In the rows, zero is written as 100.
Facts:
beklu	μ	tizu; bokam	μ	dodes; boske	μ	rovom; boske	μ	ploklur
boske	μ	flatra; braplel	μ	tizas; brazol	μ	figuk; dodes	μ	flavotro
dodes	μ	movo; figuk	μ	ploklur; flapok	μ	klatron; flapok	μ	zimum
flatra	μ	rovom; flatra	μ	tizas; flavotro	μ	gabroril; fludak	μ	kugrum
fludak	μ	geklor; geklor	μ	datrire; gepo	μ	trufle; gidis	μ	kilol
gritrom	μ	dodes; klivugos	μ	trufle; kuplegrul	μ	zimum; laklam	μ	beklu
laklam	μ	klivugos; nikel	μ	klatron; nuflo	μ	dodes; nuflo	μ	gutil
nuplak	μ	geklor; plibe	μ	boske; plibe	μ	sibok; plibe	μ	gritrom
plidri	μ	plibe; plistes	μ	gritrom; ploklur	μ	dodes; radi	μ	figuk
rovo	μ	braplel; rovom	μ	braplel; sivu	μ	nikel; skodul	μ	tekim
skubo	μ	treflus; sogas	μ	takluk; stabel	μ	sibrurur; stutrir	μ	rogom
stutrir	μ	treflus; stuvoskol	μ	klatron; stuvoskol	μ	vabom; takluk	μ	bokam
takluk	μ	zafim; tastal	μ	tekim; tastal	μ	grorum; tebo	μ	brazol
tebo	μ	figuk; tizu	μ	stabel; travam	μ	sibrurur; travam	μ	stutrir
travam	μ	zafim; trufle	μ	grulin; zadran	μ	kugrum; zadran	μ	rovom
zadran	μ	ploklur; zeklol	μ	gabroril; zokor	μ	datrire; zostin	μ	braplel
zufak	μ	brazol; zufak	μ	kilol; bakligu	Π	zostin; beklu	Π	tekim
bilavur	Π	mututros; bokam	Π	rovo; boske	Π	gruplem; braplel	Π	skista
brastos	Π	kogol; brazol	Π	gadrofak; brugok	Π	replis; brutok	Π	ploklur
bugu	Π	datrire; burom	Π	kodrur; butam	Π	flivo; degufe	Π	flokliple
dodes	Π	takluk; drasko	Π	kavefak; druflus	Π	bakligu; fesker	Π	flivo
figuk	Π	mabra; flapok	Π	flokliple; flatra	Π	plibe; flavotro	Π	samol
flikler	Π	kogol; flokliple	Π	mabra; fludak	Π	bakligu; flusu	Π	stabel
fosken	Π	mabra; fufledrak	Π	fosken; gabroril	Π	stabel; geklor	Π	gadrofak
gepo	Π	sivu; getas	Π	refludul; gitrur	Π	nitra; grefepu	Π	boske
gritrom	Π	flivo; grogor	Π	rugrutro; grorum	Π	brastos; grugri	Π	rugra
grulin	Π	kogol; gutil	Π	zostin; kavefak	Π	pluzan; kilol	Π	nitra
kipadre	Π	pluzan; klatron	Π	bakligu; klibran	Π	mabra; klivakla	Π	kogol
klivugos	Π	ploklur; klobril	Π	kipadre; kodrur	Π	mututros; kugrum	Π	mabra
kuplegrul	Π	kodrur; laklam	Π	gruplem; lepam	Π	sivu; linir	Π	getas
makero	Π	gadrofak; mamam	Π	flivo; maplek	Π	zostin; masun	Π	bugu
movo	Π	nitra; mubul	Π	rovo; mugor	Π	togri; nikel	Π	mututros
nitra	Π	stabel; nuflo	Π	rugra; nuplak	Π	datrire; nure	Π	datrire
pebral	Π	pluzan; pegom	Π	tekim; pleva	Π	replis; plibe	Π	gruplem
plidri	Π	rugrutro; plistes	Π	stiro; ploklur	Π	flivo; radi	Π	rovo
rogom	Π	rugra; rosta	Π	refludul; rovo	Π	datrire; rovom	Π	mabra
rugra	Π	zostin; rugrutro	Π	mabra; samol	Π	flivo; sezak	Π	brastos
sibok	Π	zeklol; sibrurur	Π	tribrok; siklim	Π	flikler; sivu	Π	mabra
skatul	Π	gidis; skega	Π	stiro; skista	Π	gadrofak; skodul	Π	flusu
skubo	Π	gruplem; skunu	Π	samol; sogas	Π	brastos; stibofa	Π	refludul
stiro	Π	gruplem; storam	Π	rosta; stutrir	Π	gadrofak; stuvoskol	Π	gruplem
takluk	Π	replis; taso	Π	takluk; tastal	Π	tribrok; taze	Π	plibe
tebo	Π	rugrutro; tekim	Π	mututros; telis	Π	pleva; tizas	Π	brugok
tizu	Π	gadrofak; toflir	Π	fesker; togri	Π	stabel; travam	Π	kodrur
treflus	Π	pluzan; tribrok	Π	gruplem; trofal	Π	tribrok; trofam	Π	gadrofak
trufle	Π	fosken; vabom	Π	datrire; zadran	Π	bakligu; zafim	Π	mututros
zeklol	Π	datrire; zimum	Π	kavefak; zokor	Π	pluzan; zufak	Π	mututros

Known rows:
klivakla: 94,109,117,104,101,76,91,113,128,105,103,118,85,89,123,62,138,117,116,106,102,112,98,110,101,110,112
fludak: 112,90,111,108,100,76,79,110,107,101,118,113,94,80,87,30,143,132,111,116,115,93,104,84,103,121,138
trufle: 97,129,120,101,105,83,96,91,118,108,147,125,81,87,103,81,142,126,126,96,89,105,107,117,113,108,72
zufak: 84,86,120,108,115,72,94,94,104,80,92,108,81,105,92,13,137,116,105,106,110,97,90,116,116,97,121
kugrum: 96,105,96,105,87,77,101,105,122,96,133,113,98,109,105,84,139,126,112,98,105,101,109,87,105,125,123
toflir: 91,112,121,106,95,73,92,111,126,100,100,122,84,89,119,65,134,111,116,109,101,114,100,108,102,111,117
pebral: 94,110,116,105,101,76,91,113,127,105,103,118,85,89,124,63,138,117,117,106,102,112,98,110,101,111,112
zeklol: 90,100,107,117,106,55,91,96,133,102,62,122,81,90,128,127,154,115,120,106,103,84,97,99,112,119,114
ploklur: 84,97,104,125,86,53,106,86,139,84,92,121,90,106,101,109,142,113,115,105,95,101,105,100,122,124,132
replis: 93,99,109,108,100,71,95,104,132,111,88,122,85,84,121,102,142,116,124,108,107,123,97,110,104,106,104
rugra: 109,101,105,122,102,70,90,102,124,116,86,122,83,87,121,81,140,122,126,113,103,125,99,110,104,106,107
flatra: 86,115,107,121,98,69,83,100,125,95,109,114,100,86,100,58,149,122,110,103,98,78,103,96,113,121,128
tekim: 83,108,103,120,92,76,107,112,147,109,86,122,89,97,131,101,137,119,132,108,104,126,86,111,92,105,87
lepam: 93,118,113,102,102,79,93,110,121,110,103,117,84,95,122,72,138,117,111,104,108,111,100,103,103,105,107
samol: 88,104,118,110,91,66,96,103,132,103,85,127,84,84,115,102,136,108,121,113,105,127,100,107,105,107,112
storam: 94,110,116,105,101,76,91,112,126,105,102,118,85,89,124,65,138,117,117,107,103,111,98,110,101,110,112
makero: 94,110,117,104,101,76,91,113,127,105,103,118,85,89,124,63,138,117,116,106,102,112,98,110,101,110,112

Rows:
No name comes twice in this set of rows, the named rows included.
87,96,115,103,112,68,90,91,103,90,90,109,80,107,92,29,140,117,93,102,110,93,100,106,123,98,125 : tebo
89,87,112,106,109,64,88,94,105,82,84,113,81,103,105,40,143,115,108,99,98,83,100,109,111,113,122 : radi
105,107,133,94,110,86,90,98,125,95,124,119,75,84,116,136,145,132,125,120,125,74,86,98,125,112,128 : travam
90,80,110,106,108,66,93,88,112,93,76,115,80,98,101,60,139,113,110,104,108,117,96,120,119,94,115 : gidis
103,113,114,106,95,84,105,96,141,90,132,119,80,109,141,162,138,130,134,109,106,87,90,106,121,125,125 : zafim
103,77,91,96,84,76,96,108,120,97,113,124,97,91,119,127,140,122,136,101,108,113,106,92,89,128,110 : datrire
102,85,110,90,96,78,82,116,107,96,117,117,94,80,101,62,142,125,117,108,116,92,104,84,92,124,126 : nuplak
89,111,103,120,94,65,98,106,134,96,122,115,98,96,105,60,146,123,116,99,90,94,107,98,104,130,116 : braplel
93,125,121,113,125,78,84,108,98,106,108,104,87,69,133,97,145,87,128,115,119,114,105,111,106,102,137 : stuvoskol
89,101,102,110,101,69,102,90,115,87,105,110,85,123,108,58,136,118,103,94,98,100,103,110,120,108,122 : figuk
89,110,122,102,103,73,85,122,138,115,82,118,83,81,123,40,142,121,105,109,105,110,92,108,98,105,111 : skodul
85,123,112,119,107,61,92,101,129,104,96,112,88,96,104,67,152,120,99,104,104,76,102,87,117,117,122 : plidri
90,89,108,109,103,69,98,92,115,81,100,111,83,116,108,36,135,117,108,97,95,106,99,122,117,108,126 : brazol
104,98,112,122,107,63,81,101,112,98,105,111,91,86,84,22,149,130,105,113,106,78,104,87,114,121,137 : zadran

The same nodes again, as new rows of numbers:
Known rows:
flokliple: 104,97,102,92,119,89,87,90,107,97,111,110,110,91,93,110,95,95,82,92,100,84,115,88,93,102,101,102,88,108,103,116,91,90,108,89,107,89,106,97,113,102
geklor: 84,92,106,81,101,78,84,77,82,100,96,124,111,117,136,83,60,129,136,114,108,108,86,118,88,95,124,65,102,85,77,96,89,87,77,110,87,97,88,111,117,100
gabroril: 111,90,95,85,88,97,87,98,77,114,88,93,85,111,106,75,115,106,99,96,82,110,103,94,121,100,113,145,92,109,101,94,117,95,108,102,85,95,99,92,92,92
grulin: 87,114,159,88,131,90,136,98,83,76,132,91,98,92,118,79,116,114,101,90,65,95,91,100,111,62,74,134,141,97,83,105,80,132,130,109,107,151,100,103,98,92
grefepu: 88,89,100,99,99,112,111,108,114,108,92,97,99,90,109,92,107,83,91,100,82,99,92,94,94,113,92,89,96,94,104,89,81,94,89,97,102,95,101,108,99,86
skodul: 104,90,122,118,78,93,86,110,125,94,109,106,125,104,93,105,104,96,97,116,117,98,86,100,98,123,94,87,92,99,97,114,101,109,109,94,93,98,102,115,92,80
stutrir: 123,97,75,83,90,108,97,114,103,89,75,79,77,103,98,122,102,117,102,84,97,80,92,117,110,98,78,87,88,104,72,115,116,123,112,137,120,102,104,127,104,99
treflus: 125,99,71,65,89,105,99,108,100,82,66,71,65,103,103,117,111,117,104,85,82,80,97,114,111,90,88,91,78,111,65,116,112,121,115,141,123,98,110,130,107,102
pluzan: 96,102,104,102,99,100,102,96,113,95,101,99,100,99,95,100,101,94,96,110,97,98,104,102,99,102,106,97,93,99,109,107,98,100,105,99,99,98,104,97,98,106
nikel: 87,127,55,122,133,129,135,87,85,107,92,90,73,90,99,106,77,101,114,78,101,112,121,88,103,82,108,89,134,109,123,83,104,89,88,107,114,94,93,71,96,144
burom: 97,97,101,117,92,88,99,90,103,105,100,91,97,99,99,96,107,97,94,118,94,102,105,91,99,98,102,90,106,102,98,111,103,110,97,97,99,95,108,107,92,106
klobril: 98,101,103,107,96,100,103,99,108,95,100,97,102,99,100,99,103,96,102,106,99,104,100,93,100,104,105,95,100,107,101,105,97,101,104,99,99,95,103,102,97,100
flatra: 95,77,99,90,94,109,92,108,89,129,92,107,100,102,113,76,104,95,93,92,88,109,86,104,105,115,91,109,94,84,100,69,101,84,79,91,92,103,96,98,103,80
refludul: 96,102,104,103,99,100,102,97,112,96,100,99,100,99,97,100,101,94,97,108,97,99,104,100,99,101,106,96,94,100,108,106,97,100,105,98,99,97,103,98,98,104
lepam: 105,98,100,97,117,90,87,91,102,98,111,108,113,91,99,109,97,97,88,87,101,89,111,77,94,104,100,101,97,116,95,115,90,91,107,89,109,85,106,103,111,94
taso: 99,102,102,108,96,101,103,98,107,95,100,96,103,99,101,98,104,96,105,105,99,105,99,90,101,105,105,95,102,109,100,104,97,101,103,98,100,93,103,104,96,97
druflus: 95,106,103,111,82,102,110,98,105,90,107,95,106,101,95,106,102,108,104,115,98,97,99,92,115,108,110,100,102,106,93,102,93,98,103,103,95,92,109,96,95,112

Rows:
No name comes twice in this set of rows, the named rows included.
103,94,124,83,82,84,94,96,113,83,98,92,106,104,108,87,125,95,101,120,81,106,96,89,101,104,117,106,80,115,88,114,90,104,116,97,94,92,112,116,97,81 : grorum
99,95,99,65,115,74,73,77,70,103,100,120,107,104,119,86,85,115,108,92,93,98,104,93,89,88,122,111,89,108,78,99,90,82,91,93,94,88,97,105,128,94 : kugrum
85,118,51,151,129,121,126,86,84,125,98,92,76,89,92,112,71,101,101,88,112,105,121,89,99,85,91,76,148,96,123,89,113,100,75,104,114,95,95,78,91,148 : kuplegrul
119,90,84,110,87,110,87,118,99,109,91,97,97,107,92,113,93,112,98,86,117,90,90,112,113,113,78,100,100,95,92,103,123,113,103,116,104,103,94,109,95,94 : sogas
94,119,50,129,154,122,114,87,83,118,108,108,92,80,92,124,61,101,95,57,118,92,127,76,93,91,89,86,137,110,120,92,100,82,84,94,122,86,91,74,109,137 : flapok
107,91,99,84,111,85,69,93,80,115,108,123,111,102,94,98,88,105,85,87,107,90,107,101,97,99,104,127,86,96,101,99,107,86,95,86,92,96,96,90,118,97 : rovom
111,93,95,81,89,96,90,98,77,109,88,93,86,110,108,80,115,106,104,97,86,111,102,95,115,96,113,134,92,109,94,92,114,95,103,102,90,97,101,95,95,93 : movo
115,93,88,89,91,104,90,108,97,104,88,94,86,107,95,105,102,110,95,92,99,89,97,115,113,101,90,111,88,95,93,105,119,109,108,117,102,104,99,105,99,100 : takluk
112,92,94,97,88,101,87,105,82,114,94,100,97,109,102,89,106,108,102,94,103,107,96,99,113,105,101,123,99,102,97,92,117,97,98,100,91,99,96,96,94,91 : dodes
87,95,105,106,83,89,88,90,84,104,109,125,121,118,116,100,59,136,128,117,123,99,82,119,106,111,113,74,108,80,77,91,94,88,76,109,82,99,91,101,109,110 : fludak
92,119,52,126,155,122,113,86,87,118,110,110,91,80,87,127,59,100,90,61,118,87,130,86,93,89,90,87,129,102,127,93,100,81,85,95,121,89,92,68,112,144 : sivu
111,85,95,114,87,107,79,110,93,126,101,110,101,112,88,93,92,105,89,96,115,98,97,114,119,117,93,130,95,85,119,96,130,100,104,100,83,104,91,84,89,98 : zeklol
115,93,91,96,88,103,89,108,88,108,90,94,92,110,100,97,105,110,103,93,103,102,97,105,116,104,97,116,97,101,93,98,120,104,104,109,97,101,98,101,94,94 : bokam

Now the same nodes, written a new way:
Known rows:
mamam: 116,91,100,97,107,98,96,102,78,99,88,81,103,92,103,100,104,108,90,111,92,113,120,105,88,102,89,98,94,117,92,83,101,90,105,101,98,102,96,106,105,87,108,90,104,98,102,103,112
dodes: 125,91,122,156,120,96,96,102,95,97,90,84,117,89,108,100,129,105,104,111,92,142,119,93,120,97,88,132,109,130,98,82,95,120,104,100,100,102,95,120,100,74,99,82,102,106,100,106,113
taso: 116,90,96,98,108,98,95,101,79,100,89,81,103,89,100,100,111,109,91,111,94,115,121,108,97,99,89,97,92,117,100,81,102,92,109,101,103,103,91,105,103,83,111,83,108,101,101,99,112
masun: 116,91,96,98,108,98,95,102,79,100,89,81,103,89,101,100,109,109,91,112,93,114,121,107,95,99,89,98,92,117,98,81,102,91,108,100,102,103,93,106,104,84,110,84,107,100,101,100,112
rovom: 117,114,104,114,108,112,95,102,93,118,88,84,118,136,113,101,127,131,119,113,130,116,126,108,85,97,87,136,120,139,85,82,95,93,96,100,118,124,98,108,101,81,121,82,114,102,113,121,113
skubo: 116,93,99,101,110,98,97,103,91,97,88,94,107,90,102,102,106,115,104,111,95,123,118,95,86,98,93,103,100,129,88,80,108,95,117,99,100,114,99,106,107,79,101,82,121,108,100,107,112
sibrurur: 116,90,91,98,114,98,96,102,77,98,88,82,99,90,101,103,107,110,101,113,97,118,121,100,98,119,92,102,98,117,111,80,113,89,115,99,98,101,108,106,105,92,105,89,113,109,99,99,113
stiro: 116,91,101,98,107,96,96,102,78,99,88,87,107,88,105,101,103,108,90,111,93,112,118,102,89,98,89,97,90,118,87,82,97,90,113,100,99,104,98,106,108,86,107,90,104,98,101,106,113
tekim: 116,92,100,98,107,99,96,102,77,99,89,81,102,92,104,101,104,108,90,111,93,113,119,103,86,102,89,98,94,117,92,82,102,90,105,100,98,103,97,106,105,87,106,91,104,98,102,103,112
gidis: 117,97,103,102,109,102,96,103,93,97,88,87,107,95,104,100,104,111,100,111,96,124,118,99,83,99,92,105,104,127,86,84,111,96,106,99,98,113,92,106,106,79,102,83,114,101,100,109,112
tastal: 116,91,94,101,118,100,96,102,89,97,89,88,101,96,103,101,106,112,116,111,105,131,118,95,89,115,94,114,109,125,98,81,119,93,117,99,98,106,108,106,107,85,101,84,121,114,100,105,113
kipadre: 116,91,100,97,107,98,95,102,77,99,88,81,103,92,104,100,104,107,90,111,93,113,121,105,87,102,89,98,94,117,93,83,101,90,105,101,98,102,95,106,104,87,108,91,103,98,103,103,112
gadrofak: 116,91,100,98,107,98,96,102,78,100,88,81,103,91,104,100,104,107,90,111,93,113,121,105,87,101,89,98,94,117,93,83,101,90,105,101,98,103,95,106,104,87,108,90,103,98,102,103,112
flokliple: 116,92,108,98,107,108,95,101,79,102,92,80,103,95,101,100,114,108,85,112,97,115,128,111,83,98,90,99,99,118,100,87,104,91,97,105,100,102,83,106,100,78,108,85,102,98,106,101,113
stabel: 116,105,103,105,110,106,102,105,87,96,88,89,101,92,103,106,103,119,93,112,94,124,118,94,83,99,99,105,105,134,87,80,114,94,105,99,97,117,99,108,104,79,99,85,118,106,100,108,112
beklu: 116,96,100,104,111,105,98,107,88,97,88,90,102,89,103,104,106,118,98,112,99,127,118,94,84,98,99,106,102,133,91,80,117,97,111,99,100,121,94,108,106,77,99,82,123,110,99,103,112
travam: 116,94,101,103,111,103,97,104,90,97,88,89,103,90,101,103,107,117,97,111,96,126,118,96,84,98,95,105,102,131,90,80,111,96,109,99,100,115,95,106,104,77,100,82,119,110,99,105,112

Rows:
No name comes twice in this set of rows, the named rows included.
117,90,107,119,108,126,95,132,78,122,104,80,115,87,128,100,121,107,99,112,135,122,118,92,83,98,107,127,95,125,114,81,147,117,109,99,114,138,80,124,126,74,99,82,116,98,109,96,112 : trufle
116,91,108,115,108,121,95,122,83,113,97,80,111,87,115,100,121,110,94,112,125,125,117,93,83,97,102,120,100,127,106,82,134,110,103,100,110,128,80,112,113,73,98,82,116,98,104,95,112 : gepo

The same nodes again, as new rows of numbers:
Known rows:
sibok: 97,99,97,99,95,96,96,98,97,96,99,96,98,97,95,97,99,99,97,96,95,98,97,99,98,95,95,92,101,97,94,100,106,98,99,105,98,95,96
movo: 97,100,101,93,95,97,97,98,102,96,100,97,98,98,96,94,98,99,97,95,95,95,97,100,99,96,95,92,103,95,93,98,107,98,97,110,98,95,96
tizas: 98,100,93,98,95,95,95,99,100,96,100,93,99,97,95,100,105,98,99,98,96,97,98,99,94,95,101,92,97,104,91,90,99,124,95,95,96,100,96
sezak: 97,98,98,98,95,96,96,98,99,96,97,96,98,96,95,94,101,99,97,96,95,99,97,99,97,95,95,92,101,96,95,100,106,99,100,104,98,94,97
tizu: 114,93,103,92,96,95,96,99,94,97,91,111,97,96,96,112,98,119,97,94,96,95,97,99,120,109,111,124,100,107,137,107,92,96,104,90,98,92,97
druflus: 102,101,94,103,95,99,96,98,98,96,99,97,96,101,96,100,97,103,97,99,97,106,99,101,108,95,95,97,102,93,91,94,118,97,107,97,99,96,97
rovo: 98,99,93,100,122,96,95,99,92,97,113,93,107,97,95,128,96,100,120,102,96,94,103,99,94,95,118,97,99,123,92,87,92,125,92,91,97,106,97
refludul: 96,100,96,101,95,95,97,98,100,96,97,95,100,100,98,101,100,99,97,98,95,100,100,99,101,95,95,92,98,102,98,98,103,97,101,106,99,105,97
fludak: 107,115,108,122,96,108,114,102,92,98,117,121,97,109,98,118,98,99,104,117,96,104,96,99,104,95,95,114,97,93,96,87,102,94,91,91,96,91,96
travam: 103,98,113,91,105,97,95,101,91,97,91,101,97,96,96,117,98,121,97,93,95,96,99,99,113,111,98,121,104,102,126,102,91,94,96,90,96,94,97
storam: 97,98,99,97,95,96,97,98,100,96,96,96,97,96,96,93,101,98,97,95,95,99,97,100,97,95,96,92,101,96,95,101,105,100,99,103,98,95,97
fosken: 104,99,98,91,95,96,117,98,130,102,91,93,98,103,109,96,112,100,97,95,95,113,99,99,108,95,98,94,102,97,106,98,91,102,103,99,108,122,107
taso: 98,98,99,97,95,96,96,98,100,96,96,96,97,96,95,93,101,98,97,95,95,99,97,100,97,95,96,92,102,96,94,101,106,100,99,103,98,93,97
taze: 97,94,106,92,95,96,95,100,107,98,91,99,96,96,107,90,99,99,98,103,106,98,97,113,92,99,103,92,97,102,111,93,121,105,93,98,96,98,100
zokor: 99,115,124,123,95,102,122,109,91,97,117,123,97,107,99,114,97,99,102,115,98,101,96,99,96,96,99,100,97,94,120,87,97,94,92,91,96,91,110
makero: 97,98,98,98,95,96,97,98,100,96,96,96,97,97,96,94,100,98,97,96,96,99,97,99,98,95,95,92,101,97,95,100,105,100,99,104,98,96,97
braplel: 100,99,93,97,131,95,96,100,92,97,114,92,104,98,96,124,96,99,129,102,97,94,101,99,92,95,135,96,99,125,92,88,92,152,92,91,98,105,97

Rows:
No name comes twice in this set of rows, the named rows included.
100,129,140,142,96,101,143,121,92,97,127,137,98,118,104,124,98,100,104,128,100,111,98,100,94,97,99,97,98,93,137,88,108,94,93,91,96,92,123 : geklor
112,93,97,93,99,94,95,98,94,98,90,107,97,97,98,124,98,123,97,94,96,96,99,100,126,107,103,121,99,115,142,102,92,96,106,90,98,99,97 : stabel

